Here is a tiny trained network, its code and every weight. The questions are about switching its units off for an input and a class, where a switched-off unit gives its printed mean instead of its output.

import numpy as np


def w(rows, s, z=0):
    codes = np.array(rows[::2]) - 128.0
    scale = np.full(codes.shape[1], s)
    scale[-1] = z or s
    return codes * scale


def norm(h):
    return h / np.sqrt((h * h).mean(-1, keepdims=True) + 1e-5)


def f(y):
    return np.maximum(y, 0)


def log_softmax(a):
    a = a - a.max(-1, keepdims=True)
    return a - np.log(np.exp(a).sum(-1, keepdims=True))


def net(x, mask):
    res = np.array(x, float).reshape(1, 4) / 4 @ E
    u = 0
    for l in range(2):
        y = f(norm(res) @ A[l][:, :-1].T + A[l][:, -1])
        res = res + np.where(mask[u : u + 9], y, B[l][:, -1]) @ B[l][:, :-1]
        u += 9
    return log_softmax(norm(res)[-1] @ U[:, :-1].T + U[:, -1])


A, B = {}, {}
E = w([
[123,29,114,68],'x0',
[198,110,10,163],'x1',
[22,133,77,163],'x2',
[127,128,131,125],'x3',
],0.0014)
A[0] = w([
[46,178,92,110,64],'0.n0',
[1,138,95,97,92],'0.n1',
[29,128,197,96,3],'0.n2',
[89,78,96,48,45],'0.n3',
[63,137,97,224,81],'0.n4',
[12,81,22,104,93],'0.n5',
[60,50,112,16,38],'0.n6',
[104,111,155,112,50],'0.n7',
[99,181,195,143,196],'0.n8',
],0.0034,0.0013)
B[0] = w([
[159,186,139,91,177],'0.n0',
[230,132,214,56,219],'0.n1',
[62,113,116,178,199],'0.n2',
[163,46,132,183,182],'0.n3',
[195,145,163,85,193],'0.n4',
[204,121,156,66,250],'0.n5',
[143,79,129,203,220],'0.n6',
[103,150,138,252,144],'0.n7',
[130,76,51,151,217],'0.n8',
],0.0035,0.0022)
A[1] = w([
[60,112,221,101,161],'1.n0',
[103,160,105,76,228],'1.n1',
[101,215,148,192,82],'1.n2',
[100,185,139,159,159],'1.n3',
[77,134,178,154,109],'1.n4',
[127,126,73,102,74],'1.n5',
[169,239,107,125,244],'1.n6',
[176,159,165,3,144],'1.n7',
[196,122,16,90,252],'1.n8',
],0.0048,0.0014)
B[1] = w([
[134,218,76,153,197],'1.n0',
[200,123,179,127,143],'1.n1',
[147,70,130,137,164],'1.n2',
[139,2,177,166,155],'1.n3',
[111,175,77,151,159],'1.n4',
[162,190,160,199,138],'1.n5',
[116,42,123,70,217],'1.n6',
[99,174,120,65,215],'1.n7',
[41,180,179,158,252],'1.n8',
],0.0039,0.0038)
U = w([
[164,1,176,138,147],'0',
[164,198,179,20,157],'1',
[66,206,120,219,151],'2',
[102,113,166,110,183],'3',
[143,137,82,105,56],'4',
[181,149,21,107,2],'5',
],0.0076,0.0062)

Each question gives the input, the list of numbers given to net, and the class t.
The units are the neurons (one row each of A and B). Each row of codes is followed by its name. A weight is (code - 128) times the scale printed after its matrix; where a second scale follows, it is the last column's (A, B and U).
mask holds one flag per neuron, layer by layer. A switched-off neuron (its flag False) gives its mean, the last column of its row in B, instead of its output. The means were averaged over made-up inputs and are rounded, as every weight is.
A unit's drop is (log p(t) with every unit on - log p(t) with that unit switched off) / (log p(t) with every unit on - log p(t) with every unit switched off).
The circuit of an input: a set's keep is (log p(t) with only the set's units on - log p(t) with every unit switched off) / (log p(t) with every unit on - log p(t) with every unit switched off). Starting from the 12 units with the biggest drops (on a tie, the unit counted first), units are removed one at a time, each time the one whose removal leaves the highest keep (on an exact tie, the one counted first), for as long as the keep stays at least 0.8.
circuit, biggest first: the units of the circuit, biggest drop first
top k neurons: the k neurons with the biggest drops, biggest first
top k neurons in layer l: the k neurons of layer l with the biggest drops, biggest first
input [-3,7,-6,-7], class 2: circuit, biggest first => [1.n8 0.n1]
input [5,7,-7,7], class 1: top 4 neurons => [0.n6 0.n8 0.n2 1.n8]
input [-2,7,-6,-5], class 2: circuit, biggest first => [1.n8 0.n1]
input [-1,8,3,8], class 2: circuit, biggest first => [1.n8]
input [-1,-7,8,-4], class 1: top 4 neurons in layer 0 => [0.n1 0.n0 0.n4 0.n5]
input [6,4,7,-2], class 1: circuit, biggest first => [0.n5 0.n1 1.n6 1.n8]
input [-7,-2,8,-5], class 1: circuit, biggest first => [0.n1 0.n4]
input [-4,8,-7,-7], class 2: circuit, biggest first => [1.n8 0.n1]
input [-1,-6,8,3], class 1: top 2 neurons => [0.n1 0.n0]
input [-8,3,6,-2], class 0: circuit, biggest first => [1.n6 1.n3 1.n2]
input [-4,0,2,2], class 0: top 2 neurons => [1.n6 0.n5]
input [-6,6,1,-3], class 0: top 3 neurons => [1.n6 0.n8 1.n0]
input [-5,-2,-3,0], class 0: top 2 neurons => [0.n5 0.n1]
input [3,7,5,3], class 2: circuit, biggest first => [1.n8]
input [-6,0,6,-3], class 0: top 3 neurons => [1.n6 1.n0 1.n3]
input [-5,7,-6,-5], class 2: circuit, biggest first => [1.n8 0.n1]
input [7,8,-5,3], class 2: top 2 neurons => [0.n1 0.n5]
input [-5,3,3,6], class 3: top 2 neurons in layer 1 => [1.n8 1.n6]
input [5,-6,-4,-3], class 2: top 2 neurons in layer 1 => [1.n0 1.n6]
input [-6,-3,6,-3], class 0: top 4 neurons in layer 1 => [1.n3 1.n6 1.n2 1.n8]
input [5,-4,8,-5], class 1: top 2 neurons => [0.n1 0.n5]
input [-7,5,-5,-4], class 0: top 3 neurons => [1.n6 0.n5 0.n1]
input [-7,-3,-7,2], class 0: top 2 neurons => [0.n5 0.n1]
input [4,4,7,5], class 1: top neuron in layer 0 => [0.n5]
